Below is a small trained network, with its code and all its weights. Each question gives an input and a target symbol and asks what happens when units are switched off, that is, made to give their printed mean instead of their output.

import numpy as np


def w(rows, s, z=0):
    codes = np.array(rows[::2]) - 128.0
    scale = np.full(codes.shape[1], s)
    scale[-1] = z or s
    return codes * scale


def f(y):
    return y / 2 * (1 + np.tanh(0.7978845608 * (y + 0.044715 * y**3)))


def softmax(a):
    e = np.exp(a - a.max(-1, keepdims=True))
    return e / e.sum(-1, keepdims=True)


def log_softmax(a):
    a = a - a.max(-1, keepdims=True)
    return a - np.log(np.exp(a).sum(-1, keepdims=True))


def net(x, mask):
    ids = ['Ξαβγδζ'.index(c) for c in x.split()]
    T = len(ids)
    res = E[ids] + P[:T]
    u = 0
    for l in range(3):
        q, k, v = (res @ M[l].T for M in (Q, K, V))
        z = softmax(np.where(np.tri(T) > 0, q @ k.T / 4**0.5, -1e9)) @ v
        res = res + np.where(mask[u], z, O[l][:, -1]) @ O[l][:, :-1]
        u += 1
        y = f(res @ A[l][:, :-1].T + A[l][:, -1])
        res = res + np.where(mask[u : u + 8], y, B[l][:, -1]) @ B[l][:, :-1]
        u += 8
    return log_softmax(res[-1] @ U[:, :-1].T + U[:, -1])


Q, K, V, O, A, B = {}, {}, {}, {}, {}, {}
E = w([
[233,214,130,148,161,111],'Ξ',
[19,95,162,64,70,70],'α',
[103,70,75,135,248,100],'β',
[161,84,216,226,55,145],'γ',
[150,42,63,13,37,184],'δ',
[163,190,167,44,130,24],'ζ',
],0.013)
P = w([
[200,108,246,72,112,108],'0',
[143,128,130,95,130,99],'1',
[96,148,95,110,121,108],'2',
[65,163,59,104,113,111],'3',
[47,179,26,97,107,120],'4',
[40,198,2,89,103,128],'5',
],0.0075)
Q[0] = w([
[130,37,156,212,235,160],'0.h0',
[101,107,10,161,161,32],'0.h0',
[124,2,146,88,221,41],'0.h0',
[89,103,220,158,53,185],'0.h0',
],0.0058)
K[0] = w([
[139,152,186,107,88,84],'0.h0',
[105,100,111,135,64,191],'0.h0',
[123,254,72,172,82,145],'0.h0',
[104,140,162,199,160,135],'0.h0',
],0.0084)
V[0] = w([
[127,245,156,163,49,63],'0.h0',
[170,80,148,128,192,35],'0.h0',
[131,117,189,130,91,78],'0.h0',
[156,117,112,56,49,254],'0.h0',
],0.0069)
O[0] = w([
[36,134,254,92,195,119,74],'0.h0',
[102,103,118,146,107,14,254],'0.h0',
[75,128,196,175,105,191,206],'0.h0',
[128,23,84,20,151,223,168],'0.h0',
],0.0082,0.0028)
A[0] = w([
[116,227,149,178,227,77,82],'0.n0',
[204,160,126,53,149,234,60],'0.n1',
[144,168,115,182,158,81,1],'0.n2',
[106,195,194,24,68,26,111],'0.n3',
[106,173,131,121,226,30,169],'0.n4',
[193,70,255,130,26,128,242],'0.n5',
[68,185,189,98,161,196,214],'0.n6',
[66,135,106,126,187,161,202],'0.n7',
],0.0067,0.0042)
B[0] = w([
[193,171,185,2,104,91,193],'0.n0',
[71,117,198,96,178,109,178],'0.n1',
[148,200,174,105,96,141,136],'0.n2',
[83,155,96,173,97,183,249],'0.n3',
[83,111,121,64,94,136,253],'0.n4',
[155,94,88,189,129,37,223],'0.n5',
[123,103,201,133,145,151,164],'0.n6',
[163,69,107,137,124,116,181],'0.n7',
],0.0088,0.0062)
Q[1] = w([
[159,142,92,142,161,108],'1.h0',
[137,254,188,120,24,220],'1.h0',
[96,119,50,28,110,4],'1.h0',
[211,107,172,124,52,144],'1.h0',
],0.0067)
K[1] = w([
[151,127,105,102,138,83],'1.h0',
[42,143,190,113,254,59],'1.h0',
[101,154,52,150,121,128],'1.h0',
[84,109,205,173,121,122],'1.h0',
],0.0095)
V[1] = w([
[35,148,98,194,80,193],'1.h0',
[82,143,254,158,120,101],'1.h0',
[102,213,193,109,177,176],'1.h0',
[228,176,81,212,190,110],'1.h0',
],0.0066)
O[1] = w([
[194,64,199,102,96,211,103],'1.h0',
[138,228,2,114,100,164,143],'1.h0',
[128,142,164,132,178,87,36],'1.h0',
[74,197,140,108,183,188,1],'1.h0',
],0.0089,0.0081)
A[1] = w([
[102,60,178,62,232,103,65],'1.n0',
[2,93,195,187,98,62,137],'1.n1',
[250,125,31,107,168,95,93],'1.n2',
[201,159,136,218,155,132,252],'1.n3',
[154,158,74,156,187,137,237],'1.n4',
[57,166,72,51,122,214,89],'1.n5',
[110,92,135,205,79,229,119],'1.n6',
[131,171,161,110,100,99,32],'1.n7',
],0.0084,0.0035)
B[1] = w([
[109,205,168,117,119,170,242],'1.n0',
[116,165,42,117,73,175,254],'1.n1',
[147,146,82,152,81,37,245],'1.n2',
[114,95,205,170,161,51,164],'1.n3',
[73,147,152,93,207,88,154],'1.n4',
[187,68,184,255,146,48,169],'1.n5',
[35,155,141,104,215,160,199],'1.n6',
[111,132,174,107,120,146,168],'1.n7',
],0.0086,0.0064)
Q[2] = w([
[128,9,123,70,85,162],'2.h0',
[114,17,53,136,202,44],'2.h0',
[254,210,240,114,173,154],'2.h0',
[155,237,64,98,94,175],'2.h0',
],0.0074)
K[2] = w([
[117,61,94,111,36,161],'2.h0',
[114,2,59,173,155,38],'2.h0',
[96,219,110,132,178,134],'2.h0',
[203,159,143,61,169,143],'2.h0',
],0.0083)
V[2] = w([
[2,195,78,133,129,115],'2.h0',
[65,245,166,206,40,117],'2.h0',
[11,178,111,66,196,78],'2.h0',
[36,89,156,177,180,207],'2.h0',
],0.0046)
O[2] = w([
[179,2,78,146,123,223,173],'2.h0',
[194,213,238,213,97,160,154],'2.h0',
[139,162,105,178,58,163,150],'2.h0',
[87,110,50,148,36,73,1],'2.h0',
],0.0064,0.0097)
A[2] = w([
[84,203,23,59,110,74,4],'2.n0',
[131,156,70,185,140,92,88],'2.n1',
[77,49,105,113,21,117,44],'2.n2',
[128,61,160,251,115,184,124],'2.n3',
[207,134,98,170,36,78,59],'2.n4',
[109,182,76,2,101,123,175],'2.n5',
[119,176,191,148,213,164,102],'2.n6',
[242,164,171,88,198,34,68],'2.n7',
],0.0064,0.0046)
B[2] = w([
[235,44,137,219,134,157,187],'2.n0',
[138,100,143,61,145,153,160],'2.n1',
[224,177,95,171,249,141,245],'2.n2',
[154,76,234,90,131,183,185],'2.n3',
[26,46,186,111,194,200,221],'2.n4',
[77,151,201,183,135,50,254],'2.n5',
[251,183,166,147,182,231,140],'2.n6',
[141,123,3,122,208,194,204],'2.n7',
],0.0054,0.008)
U = w([
[114,119,29,182,93,20,245],'Ξ',
[3,135,115,80,189,133,95],'α',
[58,169,150,77,234,169,136],'β',
[127,83,89,103,113,206,74],'γ',
[63,165,154,73,63,106,151],'δ',
[97,87,186,200,186,116,3],'ζ',
],0.006,0.0037)

Each question gives the input, a string of symbols that net reads in full, and the target symbol t.
The units are the heads (4 rows each of Q, K, V and O) and the neurons (one row each of A and B). Each row of codes is followed by its name. A weight is (code - 128) times the scale printed after its matrix; where a second scale follows, it is the last column's (O, A, B and U).
mask holds one flag per unit, layer by layer, with each layer's heads first. A switched-off unit (its flag False) gives its mean, the last column of its rows in O or B, instead of its output. The means were averaged over made-up inputs and are rounded, as every weight is.
A unit's drop is (log p(t) with every unit on - log p(t) with that unit switched off) / (log p(t) with every unit on - log p(t) with every unit switched off).
The circuit of an input: a set's keep is (log p(t) with only the set's units on - log p(t) with every unit switched off) / (log p(t) with every unit on - log p(t) with every unit switched off). Starting from the 12 units with the biggest drops (on a tie, the unit counted first), units are removed one at a time, each time the one whose removal leaves the highest keep (on an exact tie, the one counted first), for as long as the keep stays at least 0.8.
units of the circuit, in order: the units of the circuit, biggest drop first
k most important neurons: the k neurons with the biggest drops, biggest first
top k neurons in layer l: the k neurons of layer l with the biggest drops, biggest first
input α ζ β Ξ β, target β: units of the circuit, in order	0.h0; 1.h0
input ζ α δ γ Ξ γ, target α: units of the circuit, in order	2.h0; 1.n6; 0.n0; 1.h0
input α α δ γ δ δ, target β: units of the circuit, in order	0.n1; 0.h0; 1.n0
input ζ α α ζ, target γ: 2 most important neurons	1.n5; 0.n3
input α δ Ξ ζ ζ δ, target β: units of the circuit, in order	1.h0; 2.h0; 1.n2; 0.n3
input β α β α, target Ξ: units of the circuit, in order	0.h0
input δ ζ β ζ δ δ, target α: units of the circuit, in order	2.h0; 0.h0
input β γ β, target ζ: top 2 neurons in layer 1	1.n5; 1.n3
input β β α α ζ β, target γ: 2 most important neurons	1.n1; 0.n3
input α Ξ β α β, target γ: 2 most important neurons	1.n1; 0.n5
input β α α ζ ζ, target δ: top 2 neurons in layer 2	2.n2; 2.n0
input Ξ Ξ α ζ β Ξ, target γ: 2 most important neurons	2.n4; 2.n7
input α α Ξ, target β: 3 most important neurons	0.n5; 2.n7; 0.n0
input Ξ β Ξ β ζ β, target δ: 3 most important neurons	0.n3; 0.n4; 1.n0
input β Ξ Ξ, target β: top 2 neurons in layer 0	0.n0; 0.n2
input β α β ζ β γ, target ζ: 3 most important neurons	1.n3; 0.n4; 0.n5
input Ξ γ α, target γ: 2 most important neurons	1.n1; 0.n3
input β Ξ α Ξ, target γ: top 3 neurons in layer 2	2.n7; 2.n4; 2.n5
input β δ α β, target α: 3 most important neurons	0.n5; 0.n0; 1.n0
input α α β β δ δ, target α: 2 most important neurons	0.n1; 0.n0
input Ξ α δ, target Ξ: 2 most important neurons	0.n3; 2.n4
